[100 = 0]
107 107  98  94  84  89 105  98  99  90  95 109 102  98 105  93  82  86  79  87 100  90  99 116 101  98  91  96 106  91 107  93 100 109  82 115 105  93 122  95  94  86 108 101  81 107  99  94  91 125  85 116 107 125 109 109  90 119 110  98 104 105 112 119  79  61 111  98 125 106 100 102  90 131 101 103  83  96  90  72 111  96  92  97 114 115  84  99  71  74 102  95 101  98  93  78 108 113  84  91  91  92 114  91  97  99 102  90  89  63  79 107 114 101 118  91 106 110  95 101 103  82  92 106 105 103  99  92  96 119  93  88 105 121  94 100 105 105 102 123 104 116  99 115  84 106 128 101 110 100  93 122  86 104 102 112  98 124  90  98  91 133 103  77 105 113  90  92  99  94  87 108 113  96  91 119 110  96 101  96 100  93  94 100  99 108  69  97  80 103 118  97 107 117 104  97 103  90  95 104  98 111 105 120 104  95  97 107  83  90 105 : <93> & <297>
 99 100 105 107  99 104 116 113 104 109 101  99  88  77 109  95  80  92  83  96  90  83  80  99 107 117  98  87 112  92 100  84 112 116  97 100 114 110 107  91 109  80 108 109  88 107 113 103 105 109  86 103 109 101 104 110 115 120 115 105 111 107 116  95 106  71 109  96 112 102 100 103 106  93 103  84  93  94  90  92 109  98  84  90 109  93  90  98  99  85 120  99  95 109  97  97 113 103  97  79  94  84  88  90  93 102 117  88  84  73  79  98 116  92 117  89 108  98  87  87  88  94  98  78 106 102  94 101 106 127 100  91 105 108 101 114 100 110  92 108  99 106 108 105  69 105 147 104 116 115  91 122  89  99 112 123 103  98  95 119 100  97 105 103 100 106  90  91 117 123 103 108 107 100  91 117 117  85  93  87  95  96 108 102 109  97  88 103  93 103 110 101 117 111 119  87  99  93  86  90  99  99  94 129  58 112  96 101  94 107 103 : <93> & <285>
104 108  95  98  80  97 100 104 102  86 104 102 102  91 111 104  93  92  75  97  76 104  98 111  84 101  83  94 110  89 103  96 100 114  94 110 108  86 114  86  99  90 112 105  95 106  84 111  96 109  91 108  92  91 114 106  94 121 108 101 111 103 119 110  82  83 119 108 108 101 105  99  96 127 101  88  81 105  87  90 107 103  98  88 105 103  96 104  95  82 104  86 102  91 106  89 116 100 118 101  97  79 109  86  96 101 107  81  93  73  82  86 103 104 102  79 110 104 108 104  98  76  89 104 135  92  98  89  96 120  90  92 114 111  91 102  92 101  98 117  94 124  95 117  84  95 121  92 107 117  97 115  88  95 112 113  99 120 100  87  91 114  94  92 105 111 103  94  97 111  96 109 102  90  89 108 123 100 107  97  99 103 105 111 100 103  78  99  88  96 117 112 106 123 108  85 103  94  90 101  97  96 103 120 101 102  90 113  93  88 106 : <93> & <297>
100 106  96 100  94 103 110 103 103  92 101 105  95  87 102  78  93  89  81 101  94  88  92 106  93 124  88  83 109  81 119  96 101 111  95 103 115 103 115  84  98  94 138 107 103 109 108 104  99 105  87 116 107  98 105  95  94 104 107 102 108 104 125 114  97  83 123 110  84 104 108 102  96 106 110  86  93  95  91  89 108 104  80  81 112 107  93 103  93  79 100  90 105  95 109  78 109  96  97  83  96  95  93  85  94 117 106  85  79  73  78  90 107  92 118  85 107  98  94 109  91  83  95  99  94  97  94  97 110 127  90  92 103 127  89 102 103 122 100 123  97 105  95 109  78 100 140 100 120 120  88 112  90 108 115 116 115 112 102  96  90 113 103  99 103 108  97  94  97 121  97 111  90  96  87  99 122  92 109  72  94 102 105 109 105 102  85 104  90 104 114 102 121 124 118  97 100  90  91 107 104  92 102 111  85  97  77 114  84 102  98 : <95> & <286>
 99 111  96  96  97 105 119 100 121  94  95 108  93  89 114  88  71  90  86  99  95  78 102 106 101 114  94  94 113  96 105  76 108 115  93 101 107 107 119  78 112  84 110 102  89 101 105  99 109 114  80 123 117 110 104 102 110 126 120 104 105 105 117 112 102  73 103 101  93 105 116  91  98  91 104  85  83 102  95  52 114 103  92  87 112  96  91  97  97  80 108  95  97  99 107  93 110  98  97  80  99  94  94  86  98 121  99  97  86  61  76  98 109  96 115  94 102  94  94  82  91  86  98  89  97  94 102 100 100 129  92  83 112 128 107 109 103  99  95 137 101 111 104 108  72 113 144  96 103 111  87 123  87 111 104 124 104 120  89 109 100 100  98 101  91 103  80  89 121 120  97 113 105 120  91 109 120  89 101  90 103  95 110 107 109  98  87 101  94 131 102 113 116  93 103  89 111  95  85  96 110 100  98 137  88  93  97  97  93  96 101 : <93> & <285>
101  93 104 100  91  99  92 102  94  95 108  88  96  89 100  90  77  78  84 104  95  83 104  98 105 111  92  88 106  98  99  89 103 112 103 102 114  94 126  84 111  87 112  99  92 100 107  87 105 117  84 106 121  96 100 106  97 120 113 100  97 111 108 117 110  72 100 116 107 101 114  96  85 100 108  78  84 104  95  84 108  96  84  89 109 103  87  96 103  66 111  98  95  96 111  96  94  97  97 101 107  93 107  90 104 115 106  93  85  61  80  98 105  89 122 100  97 104  94  81  90  93  91  96  97  92 107  87  93 128  92  88 112 120 101 107  99 111  97 108  96 103 124 115  83 101 137 107 128 111  85 127  84 108 106 134 106 126  80  96  99 106 103  96 107 110  85  90 114 107  92 115  92  91  71 106 120  89  91  90  98  97 110 101 118 100  84 104  97 109  95 117 126 109 106  94 113 102  61  89 108  99 115 131  88 102 104  98  78  91 107 : <95> & <285>
102  91  98  97  97  92 108 104 102  96  83  98  95  74  98  91  78  82  85  91  97  77 101 110  98 112  90  78 112  97  99  87  98 122 106 104 117 106 113  82 109  89 111 101  95 100 118  96 108 116  81 108 101  96 112 101 113 122 112  94 100 107  97 113 106  75 110 115  98  59 105  92 102  96 106  78  98  99  89  91 101  96  94  77 108 104  85  99 102  74 110  98  93 108 107  86 100 110  99  83  98  86  91  85  99 103 112  93  85  67  87  91 102  96 119  93  90  95  89  83  83  86  97  95 103  98  96 102 119 123  90  95 114 121  96 119 105 109  95 107  96 112  91 116  72  98 154  94 124 118  79 114  89 103 103 116 106 110  90 101  98  99 101 107 101 110  87  83 111 115  96 107 106  97  86 100 113  98  99  82  91  95 110 113 106 104  86 107  90 105  99 105 127 108 112 101 104  93  81  93 111  91  93 132  86  90  91 110 114  94 101 : <95> & <285>
 99  96 100  97  93  96 101 108  97  95  98 102  92  91  99  93  70  84  91  95 103  84 100 100 101 120  90 101 105 101  96 107 103 116 103  98 123 103 126  82 110  87 113  95  86 107 108 101  98 135  77 109 103  82 114 110  92 128 107 115  95 106 128 110 109  70 101 109 118  95 113  92 102 108 106  80  95  91  94  89 107  99  86  84 119 105  85  99  99  82 108  88  84 111 107  91 107 101  95  96 101  95  88  90  97 101 100 101  88  61  81 100 106  97 112  83  87  97  92  88 108  86  95  93 101  91 102  91 112 124  93  91 119 121  97 111  96 105 103 117  92 107 103  97  71 107 141  95 125 121  89 126  86 106 102 120 101 114  95 102  95 106 110  97 100 117  82  78 116 115  93 110  97  89  86 111 109  88  94  90  99  99 106  95 108 105  69 101  83 100 105 110 127 107 113  90 101  97 105  93 109  97  78 144  90 100  98 106  96  92 109 : <95> & <285>
130  99  90  92  90 100 104 108 114  86 106 105  98  85 106  97  92  88  73 110  95  81 106 102  98 111  92  88 102  98 106 107  93 111  95 111 113 104 123  81 105  94 115 104  90 100 108  97  99 110  94 107 112  97 107 100  94 124  99 103 113 113 106 108 108  89 106 116  85  97 115  97  89 111  98  85  84 103  92  84 101  93  86  84 111 102 100 113  99  86  97  90 108  95 105 112 104  83  90  95 107  86  96  86 107 108 109  90  93  67  86  91 115  98 110  81 108 109  98  87 101  93  98  87  98  95 105  90 100 125 101  85 116 126  87  98 100 107  94 106  93 114 106 102  78  97 137  95 112 103  88 105  88 107 102 127 103 115  89  93  94 108  97  97 104 105  84  94 108 134  96 113  94  99  83 104 113  96 102  92 102 105 103 107  98  97  85  98  94 117 109  91 116 119 104  98 111  98  77  96 107  99 104 115  92  99  91 107  86  90 104 : <95> & <292>
105 100 100  99  88  87  99  96  99  87 103 109  95  88 108  98  93  90  75  97  93  90 102 107  92  98  79  91 111  90 109  93  97 105  92 109 115 103 111  80 102  94 107 101  97 109 110  97 100 112  88 138 102 109 110 104 101 113 109  90 106 111 109 114  91  92 111 107  91 101 102  96  88 101 106  82  85 105  90  77 106 100  88  94  98 114  91 104  82  87  97  90 105  90 101  84 113  98  74  85  96  82 106  99  98 110 107  74  91  71  81 101 107 104 104  96 107  94 112 100 105  67  92  97  92  95 100  96  96 115 102  89 109 111  96  93 104 105 104 131 102 112  98 120  87  97 127  93  94 111  86 106  95 115 103 110 113 127  94  93  91 126  92  90 104 110  96  91 101 105  89 113 100  99  81 104 112  99 101  85  97  96  98 107 103 108  87 101  94 100 106 113 122 116 109  90 107 100  98  99 103 104 103 111  82 100  93 115  79  94 112 : <93> & <297>
104  77  97  95  93 103 107 106  95 110  95 103  93  85 100  95  83  81  81  91  92  89  79 105  95 108  92  87 119 100 107  80 104 132  97 113 123 113 104  98 115 102 110 100  92 111 110 109 102 107  79 102 109  85 108  96 108 123 104 106 105 105 112 111  90  76 124 109  93 109 102  99 128  98 103  84  93 100  82  85 107 103  88  56 110 120  97  97  99  80 107  86  97 104  97  80 118 107  87  80  89  89  88  86  95  84 102  73  83  81  80  81 103 105 118  76  90  94 100 107  89  70  90 105  99  96 104  94 106 131  99 106 103 126  90 116  96  94  98 127  95 115  93 106  59 104 151  92 113 127  85 115  89 105 108 113 103 105  92 100  99 115 108 111  97 111  96  87 103 119 109 106 110  86  95  93 105  97  99  81  94  90 101 110 108 100  83 102  88 100 120 106 116 120 126  76 101  82  97 105  98 107  96 125  82  86  74 118 100 109 108 : <95> & <286>
100  92  89  90  87 100 109 113  98 101 106 107  96  88 111  90  87  92  84  91  91  87  90 109  88 116  95  81  98  94 106  91  98 129 103 114 121 107 110 107 104 101 113 107  87 110 118 105 102 119  77 113 105  96 105  96 110 114  94 103 108 111 116 112  96  89 128 106  87  97 102  95  99  98 119  83  94 102  93  87 106 106  86  74 108 112  91  98  99  86 106  92  94 116  96  85 115 102  91  87  88  90  94  86  95  90  94  78  87  75  84  93 107  96 112  78 105 103 100 113  98  73  92  96 104 101  99 100 110 125  93  97 112 119  96 106 102 100 100 122  95 113  92 113  72  97 153  95 115 129  96 115  92 107 112 115 104 111 100 103 108 110 107 116 102 110  97  86 113 118 100 109  93  95 104 115 112  89 106  91  92  98 105 113 107 102  86 108  98  97 115 103 115 121 120  82  89  90 100 103 109 102  91 145  80  88  78 112  92 108 106 : <95> & <286>
 91 113 100  92 106 106 114 106 109  87 101 106  92  93 118  86  79 103  87 103  92  77 100  98 106 114 102  86 104  98 102  80  76 111 101 105 114 100 111  79 118  71 109 112  84 114 108 104 109 117  86 108 116 107 100 104  97 123 123 107  99 108 119 105 113  70 106 103  96  95 118 120 110  92 104  87  91 105  96  90 103  90  93  59 104  92  95 103  95  77 114 124  91  96  89  97 108 105  94  90 100 100 102 101  98 111 110 107  87  67  77  93 114  90 128  94  89  98  85  81  92 101 109  84 104  98 110  91 102 129  93  79 104 116 107 114 101 113  76 107 102 113 123 103  73 101 140 102 122 104  89 128  95  97 103 127  95 107  94  97 102  91 105  95  96  99  81  91 111 113  96 106 105 105  99 104 121  89  93  86  85  88 101 105 112  95  88 102  90 104 109 107 116 112 106  93  97  88  90  94 106 102  90 121  91  93 100  83  97  91 103 : <90> & <285>
100 113  95 101 106 105  81 103 110  98  96 103  91  97 111  76  86  94  79  97 101  83 117  99 113 103  83  80 111 103  96  88  89 105  96  98 111 104 116  90  95  84 106 117  80  93  98 109 124 121  99 112 115 108 115  97 101 116 121 107 103 114 114 110  97  67 105 102 104 110 114  94 113 110  94  98  89 104  83 107 107  25 101  97 111  95  91  89 103  80 109 110 113  92 104  83  99  89  96  92  95 110  97  99  93 107 137 112  80  81  91  94 120  89 125  99 103  96  89  67  95 117 119  90 103 106  92  84  97 110  97  96 101 116  87 110 101 103 103  93 119 107 122 113  86 110 131 115 126  93  82 121  89  95 111 110  96 109  68  94  94 102  99  83  98  98  90  96 105 118  92 107 113 112  89  94 117 104  95 102  94  90 112  99 106  95  90  95  92  95 114 106 105  89  97 100  98  89  82  98  85 102  98 101  96  91 117  98  95  95 102 : <98> & <285>
 97 102 103  93  94  92 112 102 100  93 100 102  98  92 109  89  84  77  83  94 103  89 102  98  80  97  98  99 105  87 104  90 107 116  96  95 114  95 125  89 109  97 105 103 101 103  94  96 106 107  82 107 103  92 108 103 103 124 115 102 107 112 111 115 107  70 105 103 106 102 116  99 100 112 105  81  87  99  95  87 113 100  90  87 107 107  87  97  94  86 109  95  99  98 110  91 107 106  92  87  96  94 105  88  98 109 104  99  96  59  82  92 106  95 116  96 102  90  98  86 107  90  98  87  95 104 103  92 101 115  93  85 108 111  95 105  94 100  97 113  98 109 107 107  80 107 135  97 121 111  86 122  85 105 107 127  96 113  94  97  91 102 103  92 105 112  88  92 106 115  98 106 103  96  85 103 100  94  96  94  92 100 100 111 119 103  82 112  83 105  98 108 120 105  98  90  99  92  88  98 108 104 102 130  95  97 107 109  92  98 101 : <93> & <285>
